Each row of numbers stands for one element and depends on some of the facts below. Use the named rows to name the rest.

Some facts about the elements:
vugrukom μ fogros
bredrer μ kufalan
roflis μ grarem,dropo,stive
senir μ nozu,trokli
kozi μ plure,vumitrel,dropur
vule μ fliklimis,brupom,kobuk
labudul μ vapli,drolu
tuges μ klari,dravis
dofor μ plogrikal,tragre,momikli
kobu μ troklas,tragre
fepo μ kobrifli,getrel,leklok
maplikom μ brupom,bememo
gralon μ sadrem,ladras
granumam μ greplik,nules,drodra,dobize,zedi
grutris μ pelil
bratur μ stepum,stetum
skibro μ dusim
lunapo μ nules,rabru,getrel
pasem μ ruski,plogrikal,kobuk,zedi,getrel
lutek μ trirutron,sifo
dristolo μ grarem,dobize,dropur
sagrus μ fliklimis,nules
kufu μ kodrel,flime
grube μ sizenu,punus
vutu μ rabru,troklas,drogeklo
drolel μ raplor,klestum,brogrin,zostifle
devun μ sizenu,pelil
dutus μ klogel,klari
skibros μ skaskitrol,fostim
maskisto μ brupom
netavim μ floskil,trudron
zutral μ geski
sefla μ reskel,dropo,floskil
lado μ stadraklur
tafa μ sifisek
trirutron ζ: bememo
stetum ζ: stive
vugrukom ζ: voluk,dutus,dobize
brekek ζ: livin
voluk ζ: meki,brobrezem
zozu ζ: stive
purakes ζ: drolu
senir ζ: stotrur
zapes ζ: stive
dravis ζ: dobize
tuges ζ: meki
drogeklo ζ: stive
mufles ζ: leklok
fogros ζ: bubrus
fepo ζ: dutus
gralon ζ: brekek
kinir ζ: bubrus
ribufun ζ: skabistus
plogrikal ζ: stive
fubal ζ: zuzodon
brobrezem ζ: stive
lunapo ζ: geski
skinil ζ: dravis
livin ζ: bredrer,stive
stepum ζ: skurefan
stadraklur ζ: netavim,stive,bubrus
kobuk ζ: stive
zuzodon ζ: tragre
nules ζ: dristolo
vanos ζ: meki
sagrus ζ: zostifle,dravis
ruski ζ: meki,sibunen
dobize ζ: stive
grube ζ: sibunen
vutu ζ: stive,skurefan
kamin ζ: senir,stotrur
sibunen ζ: stive
dutus ζ: stive,skurefan
pamur ζ: bubrus
meki ζ: skurefan
skabistus ζ: skurefan
netavim ζ: pamur
dedras ζ: zostifle
sazol ζ: grarem,zozu
leklok ζ: skurefan
[trirutron,brekek,vule,zutral] Θ grutris
[zostifle,lutek,sibunen,meki,fliklimis] Θ ladras
[klogel,sizenu,reskel,stadraklur,plufolir] Θ stetum
[flogu,floskil,getrel,geski,sifisek,devun] Θ bredrer
[bromem,pelil,kobuk,raplor,skibros,netavim,flime,leklok] Θ stepum
[dropo,bubrus,skaskitrol] Θ sadrem
[vugrukom,trudron,dotak,plure,nules,stotrur,brupom] Θ rabru
[voluk,zapes,drogeklo,skinil,sazol,fostim] Θ kamin
[zozu,dutus,lado] Θ klestum
[roflis,plogrikal] Θ dropur
[purakes] Θ fubal
[puvak,mufles,ribufun,skurefan] Θ plolem
[senir,dofor,vumitrel,gralon,leves,brobrezem] Θ rana
[kodrel,kobrifli,greplik,klorer] Θ vutu
[labudul,sagrus,skabistus,niporir] Θ puskaplil
[dravis,ziplo,dedras] Θ punus
[tuges,tragre,sifo,kinir,drolu] Θ fogros
[kobu,kufu] Θ drodra
[fepo] Θ momikli
[brogrin,pasem,kikan,zedi] Θ brutragron
[bratur,brigaplim] Θ kozi
[skibro,zuzodon,vanos,grube,nozu] Θ sefla
[rogri,trokli,klari] Θ lunapo
[livin,drolel,dristik,maskisto] Θ granumam
[vapli] Θ skela
[ruski] Θ pozo
[dobize,stive,pamur] Θ dusim
[sistem] Θ dristolo
[troklas] Θ grarem
[tafa] Θ bememo

Named rows:
[-15  18  26 -11 -16 -30 -32  -4   5 -28  14  -8  26 -33  28   0 -24  15
 -44 -10 -11   0   8   3   5   0   2   7  33 -17  27   6  -9 -15  29  21
   4  36 -31  -1  18   7  19]: fostim
[-20   9  10 -16  -9 -13 -30 -11   6 -23  15  -5  34 -24  27   0 -23  20
 -41  -8  -1   3   2  17   9   2   8  -5  14 -17  26  -3  -8 -14  31  20
   5  27 -34   2  12   6  14]: sistem
[-36 -11  15 -29 -25  -4 -15 -15  -7 -31   4  -4  49 -19  27 -11 -31 -24
 -38   5   1  13   2   7  13  -7  17 -11  29 -12  30 -18  -3  14  27   3
   5  20 -47  17  16 -20  13]: dristolo
[-31  -4  16 -27 -20  -6 -21  -9  -7 -38   5  -1  40 -14  22  -6 -33 -22
 -31   1   7  16   5   6  14   1  15 -14  24 -22  30 -11  -4   9  29   7
   5  29 -41  12  11 -11  16]: dropur
[-21  31   9 -29   7 -42 -43 -24  11 -10  36   7  39 -30  36 -14 -16  25
 -15  -9  14 -25   9  23  -7  15  22 -11  17 -21  36  -9   4  15  27  19
  16  11 -39   1   8  -1   6]: stadraklur
[-25   5   7 -17 -13 -15 -21 -20  10 -14  14 -12  42 -28  32  -9 -15  24
 -47  -7  -8  -1   0  17   9  -5  10  -3  22  -7  25 -10 -10 -12  30  18
   4  20 -37   2  17  -1   9]: lado
[-26  12   3 -29 -13 -24 -20 -32  29  -3  -5 -16  47 -31  35 -16  -5  12
 -36  -9  -3  -3  -3  26  22 -10  10  -4  26  -6  10   1  -6 -27  28  17
   9  14 -31   7   7  20  -2]: dofor
[ -9   6  11 -46 -11 -30 -42 -36   4 -11  12 -17  32 -43  42 -20  -9  14
 -38   5  14 -13  -8  43  18   3   4 -11  26  -5  23  -7   4   1  28  14
  14  -1 -11  20  -8  10  -5]: senir
[-22   5  -7 -31 -13 -16 -33  -3   7 -25  19 -13  26 -27  25 -17 -22  24
 -43 -11  -9   8   3  23  19  -3   4  16   3 -19  37 -19  -8 -19  30  24
   8  18 -27  -1  -4   0  30]: stotrur
[-27  -7   1 -11   0  -1 -15 -11   3 -15  28   3  50 -11  31   2 -26  49
 -42   1   4   2   4  26  15   6  17 -20   9 -14  29 -17 -12   4  34   8
   5  34 -41  -2  25 -13  21]: floskil
[-25  15  17 -47 -17 -18 -34 -24  -6 -48  13 -17  34 -27  20 -11 -28 -18
 -20  -1  19  -1   7  25  19  14   9 -10  41 -31  39  -6  -2  15  33  11
  10  21 -17  20  -4 -12  -2]: fubal
[-25   2  -8 -26  -9 -18 -31  -1   7 -20  20  -3  27 -24  29 -22 -24  27
 -39  -9 -10   6   3  12  17  -6  10   8  -5 -20  36 -22  -9 -14  25  20
   6  16 -35  -8   2  -4  33]: trudron
[-20   9  12 -17  -9 -15 -29 -11   7 -21  16  -4  34 -23  28   0 -23  21
 -42  -8  -1   5   3  17   9   2   8  -4  15 -17  25  -3  -8 -15  30  19
   5  29 -33   2  12   7  15]: plufolir
[-29   8  16 -27 -20  -7 -20 -15   1 -44   6 -11  39 -13  17  -3 -28 -21
 -29  -7   6  15   8  10  16   2  11  -9  31 -26  28  -6  -9  -2  34  12
   4  35 -35  10   7  -6   9]: puskaplil
[-34  19  -4 -23 -12 -22  -8 -27  31 -12   1 -26  53 -36  28 -13  -6  26
 -38 -14 -11 -11   6  28  26  -5   7   7  40  -9  21   1 -12 -25  32  19
   8  24 -30   0  17   6   3]: kobu
[-19  12  12 -39  -9 -25 -47 -22  -3 -29  19 -12  28 -38  33  -8 -26  29
 -37   2  14 -10   2  29  16  13   4 -10  24 -28  35   1  -9  -3  27  18
   9  12  -3  15  -1  -1  -4]: vanos
[-26  28  27 -55 -16 -35 -33 -29   7 -40  31  -2  37 -14  18 -32 -26  -8
  -6  -8  24 -14  10  28   6  15  16 -17  37 -24  44  -2  15  19  28   8
   9  14 -48   4   9 -17  -1]: fogros
[-30   9  15 -28 -20  -6 -20 -14   0 -45   4 -11  38 -14  16  -4 -29 -22
 -29  -7   7  15   7   9  16   3  11  -9  30 -27  29  -6  -9   0  33  13
   4  34 -35   9   8  -6   8]: pozo
[-29   8  16 -27 -20  -9 -19 -15   1 -44   5 -11  39 -14  17  -5 -28 -22
 -29  -6   6  14   8   8  17   2  11  -9  32 -27  28  -7  -9   0  33  11
   4  35 -34   8   8  -6   9]: sadrem
[-11  21  23 -33 -15 -38 -51 -15  -8 -36  17 -19  18 -52  33  -4 -26  20
 -41   1   3 -14   6  19  13  12  -2   6  45 -27  37   9 -10  -1  27  20
  11  20   3  17   0   0   2]: voluk
[-27  25 -16  -3  18 -10 -51 -22   4 -17  16  -8  38 -45  31  24 -19  14
 -25 -16  10 -27   5   0 -17  25  19  -3  11 -25  32  -6 -15  24  33  41
  18 -11 -24  14   3   6  -3]: kobuk

Rows to name:
No name comes twice in this set of rows, the named rows included.
[ -8  23  25 -30 -14 -41 -47 -14  -3 -32  23 -17  21 -48  31  -5 -23  17
 -38  -4   1 -15   8  24  10  12  -1  10  44 -20  38   7  -1   1  29  20
  11  22 -10  13   3   2   9]  skinil
[-15   1  14 -22  -9 -18 -38 -15   5 -10   7   5  30 -22  36  -7 -20   8
 -38  -1   7   7  -6  16   8  -4  10 -18   2 -11  14  -4  -2 -15  25  16
   7  19 -34   5   3  21  13]  vumitrel
[-25   9  15 -40 -21 -16 -49 -30   1 -25  22 -19  46 -39  32   5 -21  19
 -46  -3   5  -4   1  46  -1   8  10  15  33 -11  35  -7   2  -1  31  24
  14  -6 -22  43   1  -2  -8]  sagrus
[-27  19   2 -23  -8 -20 -17 -19  25 -20   5 -20  43 -31  25  -5 -13  26
 -35 -14  -5  -7   7  29  28   1   5   5  34 -15  22   5  -9 -25  34  19
   8  31 -26   0  11  13  10]  tragre
[-29  19  -1 -22  -8 -21 -17 -17  25 -20   4 -19  45 -31  23  -4 -16  24
 -34 -14  -4  -6   7  26  24   1   7   7  30 -18  22   5  -9 -27  32  20
   8  29 -29   0  13  13   9]  troklas
[-33  13  12 -30 -19  -9 -16 -16   9 -44   1 -16  42 -16  14  -6 -26 -21
 -25 -10   5  11   9  11  23   3  11  -6  36 -28  27  -2  -9  -5  34  13
   5  36 -32   9   8  -4   7]  momikli
[-49  12 -10 -48 -25 -12 -21  -5  13 -47   4 -20  42 -21  12 -19 -30 -23
 -26 -16  -7  20  12  19  25  -6  14  28  16 -36  42 -22  -8 -22  28  22
  11  18 -35  15 -11  -9  22]  rabru
[-26  12  10 -15 -14  -6   2 -38  -9 -16  40 -22  48 -18  33  -3  -5  33
 -72 -10   0  -5  -2  40 -14   3   8 -18  22 -10  39 -31 -20 -26  40  24
  -5  54 -36 -16  13 -23 -13]  devun
[-34  -2  13 -28 -25  -6 -14 -19  -3 -34   5  -9  47 -18  24 -12 -26 -20
 -35   0   1  12   3   6  15  -5  16 -11  33 -16  29 -15  -7   9  30   7
   4  25 -43  11  16 -17   8]  kozi
[-20   8   8 -16  -7 -18 -25 -12  10 -19  14  -6  35 -24  29  -5 -20  25
 -39  -7  -2   0   3  16  15   1   8  -7  18 -15  24  -3  -9 -12  31  17
   5  30 -32  -4  14   7  16]  klogel
[-19  38   8  -7   9 -45 -50 -13   3 -16  21  -1  32 -46  42  10 -16   8
 -24  -8  -2 -18  17  -4 -10  14  21   5  34 -28  31  -8 -14  16  26  26
  21  28 -18  14   0   5  11]  zapes
[-33  29  -1 -24   6 -24 -35 -25   0 -31  12  -3  46 -26  33   5 -18 -26
  -7  -5  15  -5  16   1   3  15  30 -12  32 -36  32 -20 -15  31  30  15
  22  28 -21  22  -8  -9   0]  stetum
[-28   0  -6  -8  -6   0 -19 -17   5 -16   4 -18  38 -42  24   2 -22  21
 -51 -10  -3 -19  -7  11   1   6   1  -5  17  -6  30   2  -7  -6  33  30
   0  -2 -41 -10  24   0   5]  skibros

Now the same elements, written a new way:
Known rows:
[-13  -3  21   2  32  11  -1 -34 -11   7  22  -4]: kinir
[ -5 -25  23 -24   8   2 -15 -26  -8   8  21  -1]: vule
[-16   2  27   7  37  15   7 -40 -10  20  24 -12]: stadraklur
[-13  -9  23   6  24  -2   4 -34  -5  36   7   0]: brobrezem
[ -7 -23  22  -8   9  13 -10 -20  -8   4   9  -1]: zutral
[ -7 -23  24  -7   9  10 -11 -20  -8   3  10   0]: bratur
[  5 -45  11  -8  11  -5 -27 -33  -1   3  29 -18]: granumam
[-14 -26   6 -22  11  21 -10 -27  -5  14  17  -6]: greplik
[  2 -32  40   5  21 -17  -7 -48   4  35  25 -29]: vutu
[-14 -21  16 -23  12  22  -5 -34  -3   9   6  -5]: troklas
[-13 -22  17  -9  12  24  -5 -24  -5   6   3  -3]: trokli
[ -5 -23  19  -5   1  25  -7 -35 -15   7  11   1]: bromem
[-10 -22  19  -9  11  18  -9 -22  -5   6   7  -2]: plufolir
[ -2 -37  13   4  15  18 -12 -37   5  -2   2 -19]: kufalan
[-13 -23   9 -25   9  20  -7 -32  -2   9  -2   2]: tragre
[ -5 -23  25 -23   9   3 -15 -26  -6   6  18  -1]: dofor
[-12 -25  37  -4   9  10   0 -23   1  38   6 -13]: vanos
[ -1 -35  14   4  17  20 -11 -39   6  -3  -1 -19]: klestum
[-13 -26  34  -4   7  11   0 -22   0  37   6 -12]: ribufun
[-11 -22  19  -9  11  18  -8 -22  -6   6   7  -2]: rogri
[-17 -27  -3  -2  13  30 -11 -13  -6  15  13  -5]: dropo

Rows to name:
No name comes twice in this set of rows, the named rows included.
[-14 -20  23 -10  14  29  -5 -23  -4   6  10  -8]  trirutron
[-15  -5  26  -6  30   4   6 -44  -4  35  18  -9]  drogeklo
[-15 -17 -20  14  17 -12   1 -32  -7  43 -10  20]  stive
[  2 -36  15   3  18  13 -18 -33   6  -1   4 -18]  rana
[  3 -49  -4   4   9   0 -27 -24  -2   2  21 -12]  dristolo
[  3 -26  12  17  26 -12 -11 -44   2  15   1  -8]  bredrer
[ -9 -20  37 -12  13 -10  -3 -34  -5  38  24 -10]  fepo
[ -5 -10  10  14  17   7  -6 -37 -24  11  30   6]  netavim
[-15 -24   6 -28  13  21  -9 -32  -3  15  15  -7]  zedi
[  3 -44   8   8  11   3 -23 -25  -1   2  22 -18]  kozi
[  1 -35  25   2  21  20 -17 -32   6  -2  15 -28]  kamin
[  6 -42  32  18  -5  20   0 -61  -3  37   5 -23]  stepum
[-13 -28  30  -3   5   5   0 -23   2  42  -3  -5]  skabistus
[ -5 -25  23 -29   8  -2 -17 -28  -9   8  26  -2]  pasem

